Below are the code and all the weights of a small trained network. Each question names an input and a class and asks about switching units off, where a switched-off unit gives its printed mean instead of its output.

import numpy as np


def w(rows, s, z=0):
    codes = np.array(rows[::2]) - 128.0
    scale = np.full(codes.shape[1], s)
    scale[-1] = z or s
    return codes * scale


def norm(h):
    return h / np.sqrt((h * h).mean(-1, keepdims=True) + 1e-5)


def f(y):
    return y / 2 * (1 + np.tanh(0.7978845608 * (y + 0.044715 * y**3)))


def log_softmax(a):
    a = a - a.max(-1, keepdims=True)
    return a - np.log(np.exp(a).sum(-1, keepdims=True))


def net(x, mask):
    res = np.array(x, float).reshape(1, 5) / 4 @ E
    u = 0
    for l in range(3):
        y = f(norm(res) @ A[l][:, :-1].T + A[l][:, -1])
        res = res + np.where(mask[u : u + 14], y, B[l][:, -1]) @ B[l][:, :-1]
        u += 14
    return log_softmax(norm(res)[-1] @ U[:, :-1].T + U[:, -1])


A, B = {}, {}
E = w([
[80,148,115,136,139,144,124,168],'x0',
[135,73,179,185,104,167,99,157],'x1',
[98,61,108,99,110,80,95,162],'x2',
[147,140,157,91,247,106,159,157],'x3',
[167,168,135,84,146,151,65,150],'x4',
],0.011)
A[0] = w([
[134,130,146,165,145,150,171,109,4],'0.n0',
[131,230,138,44,71,32,156,168,82],'0.n1',
[131,119,87,102,43,168,142,153,86],'0.n2',
[221,20,102,140,156,107,162,12,77],'0.n3',
[134,124,145,96,152,89,143,155,106],'0.n4',
[127,101,160,133,195,86,149,131,110],'0.n5',
[104,113,135,186,99,94,187,69,116],'0.n6',
[70,97,138,94,127,32,134,131,49],'0.n7',
[75,117,133,109,117,111,204,89,66],'0.n8',
[1,135,101,142,162,189,160,165,102],'0.n9',
[108,117,124,79,110,94,88,182,115],'0.n10',
[88,93,170,151,104,89,231,126,65],'0.n11',
[119,119,192,118,147,106,31,163,82],'0.n12',
[99,47,195,190,138,138,132,150,121],'0.n13',
],0.0097,0.0034)
B[0] = w([
[180,169,92,218,122,127,72,178,134],'0.n0',
[161,51,70,122,104,239,180,90,252],'0.n1',
[135,157,144,66,86,113,162,130,196],'0.n2',
[22,144,154,116,162,161,66,75,232],'0.n3',
[90,140,134,121,68,130,144,117,177],'0.n4',
[117,203,153,108,41,82,125,181,216],'0.n5',
[93,185,52,91,106,91,95,254,233],'0.n6',
[176,88,109,182,137,89,139,101,209],'0.n7',
[81,117,70,140,166,186,160,223,198],'0.n8',
[60,156,171,139,132,114,92,53,226],'0.n9',
[194,128,83,149,132,55,86,34,200],'0.n10',
[130,145,49,103,166,159,29,160,225],'0.n11',
[211,114,130,184,114,171,101,79,212],'0.n12',
[97,71,102,160,157,127,185,151,244],'0.n13',
],0.0081,0.0041)
A[1] = w([
[66,134,142,94,229,93,170,144,146],'1.n0',
[127,55,255,177,82,156,108,190,109],'1.n1',
[34,159,137,113,139,129,149,126,20],'1.n2',
[152,159,186,152,155,139,159,140,98],'1.n3',
[108,176,87,108,146,91,76,126,112],'1.n4',
[19,122,167,82,150,141,56,39,150],'1.n5',
[180,128,97,75,177,164,46,83,83],'1.n6',
[138,150,88,143,63,131,172,48,150],'1.n7',
[107,146,191,100,197,49,180,238,93],'1.n8',
[158,224,119,199,133,182,186,107,92],'1.n9',
[88,146,97,81,139,123,202,81,31],'1.n10',
[209,108,162,97,202,81,121,159,144],'1.n11',
[94,208,116,188,165,154,121,161,73],'1.n12',
[203,75,142,153,139,20,154,130,3],'1.n13',
],0.0079,0.0038)
B[1] = w([
[36,48,113,131,18,118,89,205,251],'1.n0',
[156,139,162,49,237,161,228,166,248],'1.n1',
[102,70,159,127,141,138,68,103,176],'1.n2',
[150,130,96,145,15,127,112,99,151],'1.n3',
[119,139,119,189,212,118,115,112,202],'1.n4',
[22,112,218,151,201,104,80,21,226],'1.n5',
[82,95,157,211,117,238,97,142,243],'1.n6',
[108,138,179,77,138,95,180,196,252],'1.n7',
[108,203,119,117,41,137,94,179,205],'1.n8',
[255,60,108,215,101,48,108,84,242],'1.n9',
[145,92,126,86,142,139,224,80,187],'1.n10',
[60,158,105,121,62,117,83,167,187],'1.n11',
[157,75,126,208,143,100,100,57,233],'1.n12',
[150,99,126,138,44,52,103,143,136],'1.n13',
],0.0067,0.0032)
A[2] = w([
[195,163,132,122,101,193,120,89,100],'2.n0',
[86,158,141,89,22,115,119,131,253],'2.n1',
[30,126,196,176,97,135,99,109,117],'2.n2',
[97,216,163,100,111,75,132,181,171],'2.n3',
[141,162,62,166,142,89,163,135,94],'2.n4',
[96,138,186,85,20,92,143,206,119],'2.n5',
[70,69,117,97,118,1,136,114,224],'2.n6',
[177,142,189,27,134,209,26,84,169],'2.n7',
[54,141,54,78,73,141,182,64,84],'2.n8',
[178,205,124,181,109,102,178,120,110],'2.n9',
[163,167,185,136,172,192,70,69,133],'2.n10',
[93,165,135,105,193,84,152,210,115],'2.n11',
[131,73,224,173,183,171,150,205,69],'2.n12',
[154,152,107,166,157,183,136,174,178],'2.n13',
],0.0091,0.0026)
B[2] = w([
[90,70,64,132,104,86,119,178,201],'2.n0',
[186,200,196,116,142,108,98,174,212],'2.n1',
[78,179,157,47,173,144,128,79,212],'2.n2',
[137,151,121,53,57,100,114,140,162],'2.n3',
[178,43,128,147,116,142,73,117,156],'2.n4',
[205,236,117,102,65,77,128,159,186],'2.n5',
[162,111,130,204,110,131,101,46,255],'2.n6',
[2,149,119,166,128,146,115,158,250],'2.n7',
[127,123,209,102,168,197,164,215,241],'2.n8',
[158,76,163,87,75,75,74,43,153],'2.n9',
[53,120,114,124,112,95,103,117,223],'2.n10',
[177,159,52,83,89,194,120,177,164],'2.n11',
[135,132,104,12,149,173,236,112,188],'2.n12',
[171,95,36,104,100,107,111,153,177],'2.n13',
],0.0082,0.0062)
U = w([
[48,128,96,141,92,179,61,175,227],'0',
[139,220,187,60,56,99,112,195,122],'1',
[140,67,116,77,176,208,203,161,163],'2',
[6,134,191,133,163,153,79,75,106],'3',
[161,86,104,184,88,91,73,79,178],'4',
[136,151,191,133,177,108,141,101,73],'5',
[178,179,210,112,204,100,150,70,1],'6',
],0.012,0.0054)

Each question gives the input, the list of numbers given to net, and the class t.
The units are the neurons (one row each of A and B). Each row of codes is followed by its name. A weight is (code - 128) times the scale printed after its matrix; where a second scale follows, it is the last column's (A, B and U).
mask holds one flag per neuron, layer by layer. A switched-off neuron (its flag False) gives its mean, the last column of its row in B, instead of its output. The means were averaged over made-up inputs and are rounded, as every weight is.
A unit's drop is (log p(t) with every unit on - log p(t) with that unit switched off) / (log p(t) with every unit on - log p(t) with every unit switched off).
The circuit of an input: a set's keep is (log p(t) with only the set's units on - log p(t) with every unit switched off) / (log p(t) with every unit on - log p(t) with every unit switched off). Starting from the 12 units with the biggest drops (on a tie, the unit counted first), units are removed one at a time, each time the one whose removal leaves the highest keep (on an exact tie, the one counted first), for as long as the keep stays at least 0.8.
units of the circuit, in order: the units of the circuit, biggest drop first
top k neurons: the k neurons with the biggest drops, biggest first
top k neurons in layer l: the k neurons of layer l with the biggest drops, biggest first
input [6,7,-6,4,3], class 2: top 3 neurons	2.n12; 1.n1; 0.n10
input [-7,-4,-8,0,-3], class 4: units of the circuit, in order	1.n9
input [-1,-8,-8,2,-5], class 2: top 3 neurons in layer 0	0.n1; 0.n8; 0.n12
input [-8,7,-4,-2,2], class 3: top 4 neurons	0.n3; 1.n5; 0.n8; 2.n10
input [-8,2,0,7,0], class 3: top 2 neurons	0.n3; 1.n5
input [6,1,-3,-6,-4], class 1: units of the circuit, in order	0.n2; 2.n1; 2.n5
input [1,-3,2,-8,7], class 1: units of the circuit, in order	0.n2; 2.n1
input [-6,2,-2,6,-8], class 0: top 3 neurons	0.n6; 0.n11; 0.n3
input [0,0,6,3,5], class 4: top 3 neurons	0.n10; 0.n3; 1.n13
input [-3,4,-7,3,7], class 0: units of the circuit, in order	2.n7; 2.n0
input [-1,0,7,-5,3], class 4: units of the circuit, in order	0.n10; 2.n6
input [7,0,-4,3,5], class 3: units of the circuit, in order	0.n9; 1.n5; 0.n6
input [-3,-4,-4,-1,0], class 2: top 3 neurons	0.n1; 0.n9; 0.n11
input [6,5,-3,8,6], class 1: top 2 neurons	0.n1; 0.n11
input [-3,2,6,-1,-4], class 4: units of the circuit, in order	2.n6
input [6,-6,-1,0,5], class 2: top 4 neurons	0.n1; 0.n3; 1.n10; 0.n11
input [3,7,8,0,3], class 4: units of the circuit, in order	0.n10; 2.n8
input [3,1,3,5,-4], class 1: units of the circuit, in order	0.n5; 2.n5
input [0,-3,-5,-7,6], class 1: top 4 neurons in layer 0	0.n2; 0.n3; 0.n11; 0.n12
input [-8,2,-1,0,4], class 3: units of the circuit, in order	0.n3
